Below are the code and all the weights of a small trained network. Each question names an input and a target symbol and asks about switching units off, where a switched-off unit gives its printed mean instead of its output.

import numpy as np


def w(rows, s, z=0):
    codes = np.array(rows[::2]) - 128.0
    scale = np.full(codes.shape[1], s)
    scale[-1] = z or s
    return codes * scale


def norm(h):
    return h / np.sqrt((h * h).mean(-1, keepdims=True) + 1e-5)


def f(y):
    return np.maximum(y, 0)


def softmax(a):
    e = np.exp(a - a.max(-1, keepdims=True))
    return e / e.sum(-1, keepdims=True)


def log_softmax(a):
    a = a - a.max(-1, keepdims=True)
    return a - np.log(np.exp(a).sum(-1, keepdims=True))


def net(x, mask):
    ids = ['βγδθμπω'.index(c) for c in x.split()]
    T = len(ids)
    res = E[ids] + P[:T]
    r = norm(res)
    for j in range(2):
        rows = slice(4 * j, 4 * j + 4)
        q, k, v = (r @ M[0][rows].T for M in (Q, K, V))
        z = softmax(np.where(np.tri(T) > 0, q @ k.T / 4**0.5, -1e9)) @ v
        o = O[0][rows]
        res = res + np.where(mask[j], z, o[:, -1]) @ o[:, :-1]
    y = f(norm(res) @ A[0][:, :-1].T + A[0][:, -1])
    res = res + np.where(mask[2:14], y, B[0][:, -1]) @ B[0][:, :-1]
    return log_softmax(norm(res)[-1] @ U[:, :-1].T + U[:, -1])


Q, K, V, O, A, B = {}, {}, {}, {}, {}, {}
E = w([
[142,120,131],'β',
[118,248,139],'γ',
[103,109,117],'δ',
[155,118,136],'θ',
[128,149,127],'μ',
[159,119,146],'π',
[146,161,126],'ω',
],0.014)
P = w([
[122,127,3],'0',
[129,71,194],'1',
[148,88,198],'2',
[152,100,203],'3',
[154,105,206],'4',
[155,104,202],'5',
[155,111,201],'6',
[160,122,197],'7',
[160,124,185],'8',
[164,131,185],'9',
[161,119,177],'10',
[154,123,175],'11',
[163,129,175],'12',
[162,122,170],'13',
],0.0038)
Q[0] = w([
[179,95,85],'H1',
[210,59,104],'H1',
[42,206,3],'H1',
[61,190,153],'H1',
[152,205,99],'H2',
[240,61,109],'H2',
[142,129,130],'H2',
[206,56,138],'H2',
],0.015)
K[0] = w([
[132,36,131],'H1',
[169,35,108],'H1',
[28,166,197],'H1',
[86,187,149],'H1',
[199,152,159],'H2',
[131,168,11],'H2',
[137,128,108],'H2',
[113,136,6],'H2',
],0.015)
V[0] = w([
[110,148,87],'H1',
[139,125,125],'H1',
[121,121,195],'H1',
[123,123,162],'H1',
[37,88,108],'H2',
[132,165,130],'H2',
[143,149,145],'H2',
[62,70,1],'H2',
],0.012)
O[0] = w([
[139,113,57,105],'H1',
[124,117,145,142],'H1',
[112,181,158,129],'H1',
[122,155,143,125],'H1',
[22,114,220,2],'H2',
[144,162,92,145],'H2',
[141,139,96,153],'H2',
[118,134,251,32],'H2',
],0.011,0.0051)
A[0] = w([
[93,89,29,166],'N1',
[85,154,99,137],'N2',
[137,138,175,42],'N3',
[116,2,93,250],'N4',
[115,144,34,90],'N5',
[193,149,141,55],'N6',
[12,181,28,178],'N7',
[173,230,207,243],'N8',
[69,98,190,58],'N9',
[178,185,18,150],'N10',
[178,120,211,120],'N11',
[46,222,110,4],'N12',
],0.0075,0.0018)
B[0] = w([
[146,78,122,181],'N1',
[114,116,131,140],'N2',
[114,142,99,141],'N3',
[71,135,66,158],'N4',
[81,142,66,188],'N5',
[156,105,91,157],'N6',
[59,96,83,174],'N7',
[66,155,95,181],'N8',
[112,74,163,151],'N9',
[170,141,252,254],'N10',
[120,120,85,168],'N11',
[38,96,122,132],'N12',
],0.019,0.0081)
U = w([
[86,22,126,225],'β',
[201,244,212,39],'γ',
[136,138,160,137],'δ',
[112,15,30,3],'θ',
[119,159,142,164],'μ',
[254,61,167,190],'π',
[68,220,55,93],'ω',
],0.0098,0.0024)

Each question gives the input, a string of symbols that net reads in full, and the target symbol t.
The units are the heads (4 rows each of Q, K, V and O) and the neurons (one row each of A and B). Each row of codes is followed by its name. A weight is (code - 128) times the scale printed after its matrix; where a second scale follows, it is the last column's (O, A, B and U).
mask holds one flag per unit, heads first, then neurons. A switched-off unit (its flag False) gives its mean, the last column of its rows in O or B, instead of its output. The means were averaged over made-up inputs and are rounded, as every weight is.
A unit's drop is (log p(t) with every unit on - log p(t) with that unit switched off) / (log p(t) with every unit on - log p(t) with every unit switched off).
The circuit of an input: a set's keep is (log p(t) with only the set's units on - log p(t) with every unit switched off) / (log p(t) with every unit on - log p(t) with every unit switched off). Starting from the 12 units with the biggest drops (on a tie, the unit counted first), units are removed one at a time, each time the one whose removal leaves the highest keep (on an exact tie, the one counted first), for as long as the keep stays at least 0.8.
circuit, biggest first: the units of the circuit, biggest drop first
most important unit: the unit with the biggest drop
k most important neurons: the k neurons with the biggest drops, biggest first
heads that matter: for each layer, one digit per head in row order, 1 if its drop is at least 0.15 and else 0, layers parted by /
drop of u: that unit's drop, to one decimal
input β γ β ω π β β μ δ μ θ γ γ θ, target β: circuit, biggest first	H2; N10
input ω μ θ, target ω: most important unit	H2
input β β μ π, target β: circuit, biggest first	H2; N10; H1
input μ γ ω, target π: circuit, biggest first	N10; H1
input β β γ θ π β, target β: circuit, biggest first	H2; N10; H1
input γ γ π π θ γ ω π π δ π π, target γ: heads that matter	10
input ω π μ π μ ω π δ γ β, target ω: heads that matter	11
input θ ω ω γ δ γ π, target θ: circuit, biggest first	H1; N4
input γ δ δ γ π, target γ: heads that matter	11
input ω π θ, target ω: circuit, biggest first	H1; N8
input β γ π π π π θ β μ γ π, target β: 3 most important neurons	N10; N11; N8
input π δ μ θ π β γ θ π π ω γ β, target π: drop of N3	0.0
input γ π ω π γ μ θ γ β, target γ: drop of H1	0.3
input ω θ μ θ γ θ γ γ β δ γ δ π, target ω: drop of N8	0.4
